(in the rows, 128 means zero)
Each row has two labels, one from each of two sets.
[106 132 130 140 126  97 129 144 143 130 104 103 181  97 143 110 159  90
 138]
GL & J
[166 103 112 159 172  87 103 103 140  85  92 126 136 136 113 131 113 158
 136]
RD & Z
[113 125  69 136 164 107 141 155 149 152 110  68 201 165 130 120 140  72
 129]
RD & J
[169 111 132 146 118 110  96 128 117  96 142 166 109 113 133 129 132 107
 133]
GL & Z
[107 163 102 147 132  83 130 144 152 138 141  76 160 141 128  95 145  59
 135]
Rp & J
[134 124 114 101 150 121 112 106 135 116 131 109 194 133 135 133 132  84
 122]
GL & J
[ 87  57 134  97 130  96 140  95 127 132  56  99 155 171 141 133 124 193
 117]
Rp & Z
[132 142 114 147 137  85 121 118 136 124 181 127 122 107 140 101 132  75
 131]
RD & J
[115 107 122 155 172  76 132 120 150 134  53  75 162 157 136 111 136  96
 116]
RD & J
[121  97 143 135 155 100 124  94 129  98  28 132 139 105 142 122 126 158
 127]
RD & Z
[123 105 127 126 203 117 121 103 134 147  98 100 158 137 129 104 140  90
 118]
GL & J
[ 87 121 110 114 129 118 130 117 123 112  87 124 144 142 126 107 135  99
 140]
GL & Z
[127 135  90 156 131 109 107 144 143 110 158 113 207 101 111 118 151  55
 129]
RD & J
[116 108 117 137 115 130 129 125 117 135  85 123 123 138 129 119 119 113
 141]
GL & Z
[137 150  84 146 151  93 133 125 141 109 141  78 171  94 108 126 130  60
 147]
RD & J
[111 131 103 115 146  71 138 138 156 142  59  55 157 142 132 105 122  85
 117]
Rp & J
[121 139  73 137 141 118 132 151 160 131 182 109 176 119 111 127 133  79
 136]
RD & J
[169 105 104 105 129 115 102  94  89  98 160 137 155 168 122  83 115  53
 137]
Rp & Z
[ 89 120  89 129 137 135 152 145 170 133 132  86 170 128 119 139 130  93
 112]
RD & J
[147 156  65 150 149 127 143 140 160 127 196 104 156 127 126 139 120  91
 146]
RD & J
[137  98 140 127 138  81 109 136 102  86 131 142 213 158 127 135 124  90
 133]
Rp & Z
[120 109 129  77 139 102 119 116 127 147  64  89 132 171 114  91 183  88
 123]
Rp & J
[130  88 112 106 156 130 114  98 107 118  48  86 191 185 129 132 125 112
 133]
RD & Z
[194 123  84 139 152 159 178 101 131 116 146 117 164 137 123 131 117  70
 126]
Rp & J
[120 127  89 154 161  84 120 123 151 117 111 103 199 111 125 140 127 113
 133]
RD & Z
[147 140  71 134 160  96 113 112 151 152  93  69 105 151 136  98 116 100
 138]
RD & J
[ 19  94 148 102 125 100 150 118 141 153   4  69 192 171 139 114 154  63
 131]
GL & J
[118 115 148 123 120 116 120 115 126 106  85 147 134 119 142 102 149 132
 128]
GL & Z
[162 114  55 141 163  79 130 112 117 109 161 119  82 169 128 123 102 105
 134]
Rp & Z
[242 130  33 190 179  93  57  95 113  78 225 147 171  95 138  96 101  41
 165]
GL & J
[137 117 127 128 141 109 125 122 186 126 114 118 160 134 130 134 120 122
 132]
GL & Z
[135 108 123 145 133 138  98  89 128 107 117 155 124 126 135 124 141 122
 103]
GL & Z
[ 99 117 107 137 134 137 137 136 163 127 107  99 209 126 132 121 153  64
 119]
GL & J
[132 108 121 161 128 126 101 111 121 120 105 139 134 127 140 114 110 133
 136]
GL & Z
[121  94  88 167 132 126  81 113 124  93 162 182 108 119 122  91 112 120
 122]
RD & Z
[105 108  99 127 145 110 185 132 159 129  96 105 196 154 129 115 144  83
 136]
RD & J
[118 115  71 126 155 118 116 123 121 112 119  91 182 153 127 116 107  57
 147]
Rp & J
[115 123 106 148 132 120 125 119 173 116 120 142 174 139 125  96 126  81
 129]
GL & J
[107  85 158 143 137 107 112  87 113 120  93 143 135 136 142 113 131 177
 123]
GL & Z
[106 104 105 116 121 123 133 127 152 118 146  99 157 150 118 119 128  75
 144]
RD & J
[ 95 132 122 145 125 105 135 134 147 120  97  89 149 121 123  80 155  58
 133]
GL & J
[125 132  97 154 141  99 122 127 136 131 146 144 127 112 129 111 122  97
 101]
RD & J
[130 137  65 137 141 124 122 125 140 133 173  94  87 134 128 111 125  43
 140]
RD & J
[149 111  81 109 153 107 112 120 144 144 125  81 183 173 118 155 111  83
 129]
RD & J
[126 133  72 125 141  94 127 130 176 131 158  80 193 120 115 123 122  42
 136]
RD & J
[181 147  97 106 174  82 123 102 107 107 156 123 149 181 127 140 106 138
 109]
Rp & Z
[115 122  93 133 164 106 125 100 178 143  25  48 123 151 150 100 148  74
 125]
RD & J

Each row has two labels, one from each of two sets.
[247 136 138 116 135  83 129 130 102 192  58 148  99 150 176 127  73 114
 125]
[53] & V
[135 110 115 137 147 178  99 148 137 142  95  94  84 218 140 137  83 104
 134]
[53] & V
[137 137 125  70 189 154 154 136 120 204  90 178 120 189 160 121  75  99
 113]
[53] & V
[132 138 174  92 114  58 107 104 123 174  82 109 125 120 183 134  25 123
 143]
[52] & E
[118 139 119 108 110  88 115 127 139 125  54 159 142 148 168 146  42  88
 114]
[53] & E
[124  99 135 108 153 126 113 139 106 190 143  85  27 157 176 111 107 144
 146]
[59] & V
